Below is a small trained network, with its code and all its weights. Each question gives an input and a class and asks what happens when units are switched off, that is, made to give their printed mean instead of their output.

import numpy as np


def w(rows, s, z=0):
    codes = np.array(rows[::2]) - 128.0
    scale = np.full(codes.shape[1], s)
    scale[-1] = z or s
    return codes * scale


def norm(h):
    return h / np.sqrt((h * h).mean(-1, keepdims=True) + 1e-5)


def f(y):
    return np.maximum(y, 0)


def log_softmax(a):
    a = a - a.max(-1, keepdims=True)
    return a - np.log(np.exp(a).sum(-1, keepdims=True))


def net(x, mask):
    res = np.array(x, float).reshape(1, 6) / 4 @ E
    u = 0
    for l in range(3):
        y = f(norm(res) @ A[l][:, :-1].T + A[l][:, -1])
        res = res + np.where(mask[u : u + 10], y, B[l][:, -1]) @ B[l][:, :-1]
        u += 10
    return log_softmax(norm(res)[-1] @ U[:, :-1].T + U[:, -1])


A, B = {}, {}
E = w([
[90,9,211],'x0',
[125,118,119],'x1',
[100,108,104],'x2',
[30,253,172],'x3',
[240,7,92],'x4',
[121,131,128],'x5',
],0.0058)
A[0] = w([
[46,145,46,79],'L0N0',
[119,115,95,141],'L0N1',
[102,143,115,59],'L0N2',
[162,151,133,124],'L0N3',
[161,126,14,2],'L0N4',
[146,180,61,207],'L0N5',
[119,152,126,87],'L0N6',
[195,3,146,129],'L0N7',
[89,101,139,33],'L0N8',
[148,113,175,82],'L0N9',
],0.0064,0.0032)
B[0] = w([
[159,168,100,160],'L0N0',
[133,161,132,145],'L0N1',
[130,132,98,130],'L0N2',
[83,136,106,145],'L0N3',
[254,156,149,158],'L0N4',
[179,167,51,211],'L0N5',
[141,146,114,136],'L0N6',
[94,188,124,254],'L0N7',
[87,107,107,133],'L0N8',
[150,122,190,141],'L0N9',
],0.0059,0.0046)
A[1] = w([
[96,90,58,152],'L1N0',
[88,109,89,163],'L1N1',
[62,162,166,173],'L1N2',
[51,187,149,149],'L1N3',
[161,253,106,118],'L1N4',
[178,102,81,71],'L1N5',
[159,32,184,30],'L1N6',
[69,145,244,55],'L1N7',
[136,99,133,90],'L1N8',
[164,29,205,2],'L1N9',
],0.0069,0.0046)
B[1] = w([
[193,139,174,163],'L1N0',
[196,99,188,164],'L1N1',
[253,150,214,223],'L1N2',
[248,116,164,223],'L1N3',
[139,127,45,253],'L1N4',
[157,183,139,163],'L1N5',
[114,31,121,173],'L1N6',
[102,88,143,194],'L1N7',
[153,103,136,136],'L1N8',
[109,30,107,171],'L1N9',
],0.0052,0.0042)
A[2] = w([
[60,183,145,126],'L2N0',
[156,35,179,104],'L2N1',
[69,105,144,98],'L2N2',
[2,183,170,136],'L2N3',
[150,81,87,49],'L2N4',
[96,144,73,136],'L2N5',
[167,97,201,52],'L2N6',
[195,220,141,96],'L2N7',
[126,83,120,5],'L2N8',
[114,173,102,98],'L2N9',
],0.0099,0.0033)
B[2] = w([
[164,122,195,155],'L2N0',
[13,162,104,239],'L2N1',
[114,165,125,143],'L2N2',
[254,95,182,162],'L2N3',
[160,160,142,158],'L2N4',
[107,113,164,157],'L2N5',
[48,111,136,195],'L2N6',
[39,94,81,253],'L2N7',
[99,107,110,139],'L2N8',
[75,142,87,163],'L2N9',
],0.0074,0.0056)
U = w([
[141,165,14,239],'0',
[51,92,157,250],'1',
[253,98,68,117],'2',
[125,12,95,32],'3',
[126,242,112,57],'4',
[143,149,218,106],'5',
],0.019,0.0021)

Each question gives the input, the list of numbers given to net, and the class t.
The units are the neurons (one row each of A and B). Each row of codes is followed by its name. A weight is (code - 128) times the scale printed after its matrix; where a second scale follows, it is the last column's (A, B and U).
mask holds one flag per neuron, layer by layer. A switched-off neuron (its flag False) gives its mean, the last column of its row in B, instead of its output. The means were averaged over made-up inputs and are rounded, as every weight is.
A unit's drop is (log p(t) with every unit on - log p(t) with that unit switched off) / (log p(t) with every unit on - log p(t) with every unit switched off).
The circuit of an input: a set's keep is (log p(t) with only the set's units on - log p(t) with every unit switched off) / (log p(t) with every unit on - log p(t) with every unit switched off). Starting from the 12 units with the biggest drops (on a tie, the unit counted first), units are removed one at a time, each time the one whose removal leaves the highest keep (on an exact tie, the one counted first), for as long as the keep stays at least 0.8.
circuit, biggest first: the units of the circuit, biggest drop first
most important unit: the unit with the biggest drop
k most important neurons: the k neurons with the biggest drops, biggest first
top k neurons in layer l: the k neurons of layer l with the biggest drops, biggest first
drop of u: that unit's drop, to one decimal
input [1,-4,-8,-6,-7,-5], class 1: most important unit -> L0N5
input [1,-8,-5,4,-4,6], class 5: 3 most important neurons -> L2N3, L2N1, L2N0
input [6,7,4,-5,-1,-5], class 1: circuit, biggest first -> L2N1, L0N7
input [3,4,-4,6,-8,-7], class 5: circuit, biggest first -> L2N3, L2N0
input [-3,3,-6,1,8,6], class 0: top 3 neurons in layer 2 -> L2N3, L2N7, L2N0
input [7,1,-4,2,8,0], class 1: top 2 neurons in layer 1 -> L1N4, L1N3
input [8,-6,3,2,-7,-7], class 5: 2 most important neurons -> L2N3, L2N7
input [7,7,0,2,-2,5], class 5: 3 most important neurons -> L2N7, L1N4, L2N3
input [0,-2,1,4,1,-5], class 0: 2 most important neurons -> L2N7, L1N4
input [5,-6,-7,8,-6,-6], class 5: drop of L2N3 -> 0.2
input [1,1,2,-7,-4,2], class 1: drop of L0N5 -> 0.1
input [3,-3,7,7,-8,6], class 5: drop of L2N3 -> 0.3
input [6,3,3,4,-3,-5], class 5: drop of L2N7 -> 0.2
input [7,-5,-4,3,-7,7], class 5: circuit, biggest first -> L2N3
